Below are the code and all the weights of a small trained network. Each question names an input and a class and asks about switching units off, where a switched-off unit gives its printed mean instead of its output.

import numpy as np


def w(rows, s, z=0):
    codes = np.array(rows[::2]) - 128.0
    scale = np.full(codes.shape[1], s)
    scale[-1] = z or s
    return codes * scale


def f(y):
    return y / 2 * (1 + np.tanh(0.7978845608 * (y + 0.044715 * y**3)))


def log_softmax(a):
    a = a - a.max(-1, keepdims=True)
    return a - np.log(np.exp(a).sum(-1, keepdims=True))


def net(x, mask):
    res = np.array(x, float).reshape(1, 6) / 4 @ E
    y = f(res @ A[0][:, :-1].T + A[0][:, -1])
    res = res + np.where(mask, y, B[0][:, -1]) @ B[0][:, :-1]
    return log_softmax(res[-1] @ U[:, :-1].T + U[:, -1])


A, B = {}, {}
E = w([
[51,108,127,157,144,85,251,217,95,55,103],'x0',
[199,110,199,205,110,39,211,128,191,153,209],'x1',
[117,96,167,254,66,140,98,52,78,71,61],'x2',
[165,1,126,78,226,81,110,66,75,41,162],'x3',
[58,110,172,183,187,158,29,194,142,133,221],'x4',
[131,138,134,130,138,113,121,132,132,131,115],'x5',
],0.0096)
A[0] = w([
[209,66,190,178,133,105,162,131,192,154,152,11],'neuron 0',
[169,121,97,52,70,72,190,96,116,138,90,6],'neuron 1',
[13,85,173,194,196,141,37,186,165,157,219,44],'neuron 2',
[193,116,150,189,100,151,44,69,159,140,84,129],'neuron 3',
[210,93,216,135,86,38,174,117,148,150,184,31],'neuron 4',
[137,164,68,25,157,156,196,180,196,172,198,100],'neuron 5',
[224,103,77,116,136,128,49,56,133,166,167,84],'neuron 6',
[195,143,148,96,133,199,79,60,205,212,161,27],'neuron 7',
[73,99,145,163,141,131,216,199,96,75,113,68],'neuron 8',
[75,186,143,199,2,145,120,118,156,123,116,96],'neuron 9',
[148,198,78,173,79,176,114,175,200,208,110,50],'neuron 10',
[183,132,170,168,97,103,164,138,196,103,199,91],'neuron 11',
[212,8,141,81,235,82,92,69,100,47,151,74],'neuron 12',
[40,140,66,39,140,177,52,103,54,101,63,44],'neuron 13',
[202,143,91,71,71,100,211,67,81,157,61,50],'neuron 14',
[130,2,150,96,184,90,100,42,107,78,121,53],'neuron 15',
[59,89,114,146,172,125,234,180,131,83,106,49],'neuron 16',
[117,81,139,244,115,123,97,89,91,96,87,89],'neuron 17',
[150,118,50,59,189,95,102,173,222,172,177,15],'neuron 18',
],0.0085,0.0022)
B[0] = w([
[166,53,48,134,75,222,67,179,125,148,71,199],'neuron 0',
[164,81,218,86,118,80,70,96,63,178,162,204],'neuron 1',
[143,94,202,24,28,64,61,31,8,255,161,238],'neuron 2',
[136,194,93,191,201,80,148,105,56,59,122,209],'neuron 3',
[139,81,26,97,105,152,86,165,131,148,64,224],'neuron 4',
[42,135,81,187,182,144,99,34,186,32,130,232],'neuron 5',
[202,187,141,159,134,94,201,235,28,69,175,203],'neuron 6',
[216,235,111,129,149,63,197,201,63,61,170,218],'neuron 7',
[212,174,104,167,136,13,165,191,67,64,178,197],'neuron 8',
[34,136,171,220,120,162,158,142,182,142,123,226],'neuron 9',
[66,190,187,127,58,191,236,181,188,158,123,232],'neuron 10',
[191,91,85,61,121,191,57,134,172,135,37,204],'neuron 11',
[36,167,214,134,51,158,230,191,228,171,89,253],'neuron 12',
[181,71,28,133,97,180,42,225,146,164,62,239],'neuron 13',
[80,97,167,21,119,79,70,3,78,228,215,234],'neuron 14',
[61,170,157,126,109,146,196,136,217,134,116,219],'neuron 15',
[153,187,92,175,169,69,203,182,53,114,158,200],'neuron 16',
[113,72,118,158,243,146,80,12,152,45,135,204],'neuron 17',
[77,72,121,221,244,189,110,16,116,38,138,207],'neuron 18',
],0.007,0.014)
U = w([
[64,159,189,132,113,154,190,159,223,175,122,238],'0',
[194,163,110,142,147,77,171,175,61,66,164,19],'1',
[127,90,188,65,116,102,83,45,73,222,174,253],'2',
[161,69,19,113,123,181,71,183,154,165,57,60],'3',
[90,96,119,192,175,148,115,5,151,25,128,45],'4',
],0.011,0.00066)

Each question gives the input, the list of numbers given to net, and the class t.
The units are the neurons (one row each of A and B). Each row of codes is followed by its name. A weight is (code - 128) times the scale printed after its matrix; where a second scale follows, it is the last column's (A, B and U).
mask holds one flag per neuron, in row order. A switched-off neuron (its flag False) gives its mean, the last column of its row in B, instead of its output. The means were averaged over made-up inputs and are rounded, as every weight is.
A unit's drop is (log p(t) with every unit on - log p(t) with that unit switched off) / (log p(t) with every unit on - log p(t) with every unit switched off).
The circuit of an input: a set's keep is (log p(t) with only the set's units on - log p(t) with every unit switched off) / (log p(t) with every unit on - log p(t) with every unit switched off). Starting from the 12 units with the biggest drops (on a tie, the unit counted first), units are removed one at a time, each time the one whose removal leaves the highest keep (on an exact tie, the one counted first), for as long as the keep stays at least 0.8.
circuit, biggest first: the units of the circuit, biggest drop first
unit that matters most: the unit with the biggest drop
top k neurons: the k neurons with the biggest drops, biggest first
drop of u: that unit's drop, to one decimal
input [-8,7,-2,2,-4,3], class 1: top 2 neurons -> (neuron 7; neuron 6)
input [7,1,-8,6,-5,2], class 4: top 4 neurons -> (neuron 5; neuron 18; neuron 7; neuron 6)
input [6,1,8,-1,8,8], class 2: top 2 neurons -> (neuron 2; neuron 5)
input [7,-7,-6,4,8,5], class 2: top 2 neurons -> (neuron 2; neuron 7)
input [2,-3,5,6,6,0], class 0: top 3 neurons -> (neuron 12; neuron 15; neuron 14)
input [1,1,-7,-3,-7,-8], class 2: top 3 neurons -> (neuron 14; neuron 1; neuron 17)
input [-3,-7,-4,7,-3,-4], class 0: top 2 neurons -> (neuron 12; neuron 15)
input [5,5,-8,-3,-5,3], class 4: circuit, biggest first -> (neuron 5)
input [-4,-4,2,-3,0,6], class 1: circuit, biggest first -> (neuron 3; neuron 7)
input [-8,8,1,5,-3,-1], class 1: top 3 neurons -> (neuron 6; neuron 7; neuron 3)
input [-4,5,0,3,4,6], class 3: top 2 neurons -> (neuron 0; neuron 14)
input [1,4,7,-4,-8,1], class 2: top 3 neurons -> (neuron 14; neuron 1; neuron 5)
input [6,-2,-4,-5,-1,0], class 1: top 4 neurons -> (neuron 12; neuron 8; neuron 16; neuron 15)
input [-5,6,-4,7,-5,5], class 0: top 2 neurons -> (neuron 12; neuron 15)
input [-2,-7,4,6,3,3], class 3: unit that matters most -> neuron 13
input [7,7,1,-5,2,2], class 1: top 2 neurons -> (neuron 8; neuron 16)
input [0,-7,7,2,4,2], class 3: top 2 neurons -> (neuron 13; neuron 5)
input [-2,5,2,2,-5,-3], class 2: top 4 neurons -> (neuron 14; neuron 13; neuron 1; neuron 5)
input [-7,5,-7,-6,1,0], class 1: drop of neuron 6 -> 0.5
input [6,-4,-8,7,-8,1], class 2: circuit, biggest first -> (neuron 14)
input [5,7,2,-2,5,2], class 3: drop of neuron 14 -> 0.1
input [-6,4,-1,7,-6,-1], class 0: drop of neuron 12 -> 1.9
input [0,3,-5,-1,3,0], class 4: drop of neuron 5 -> 0.2
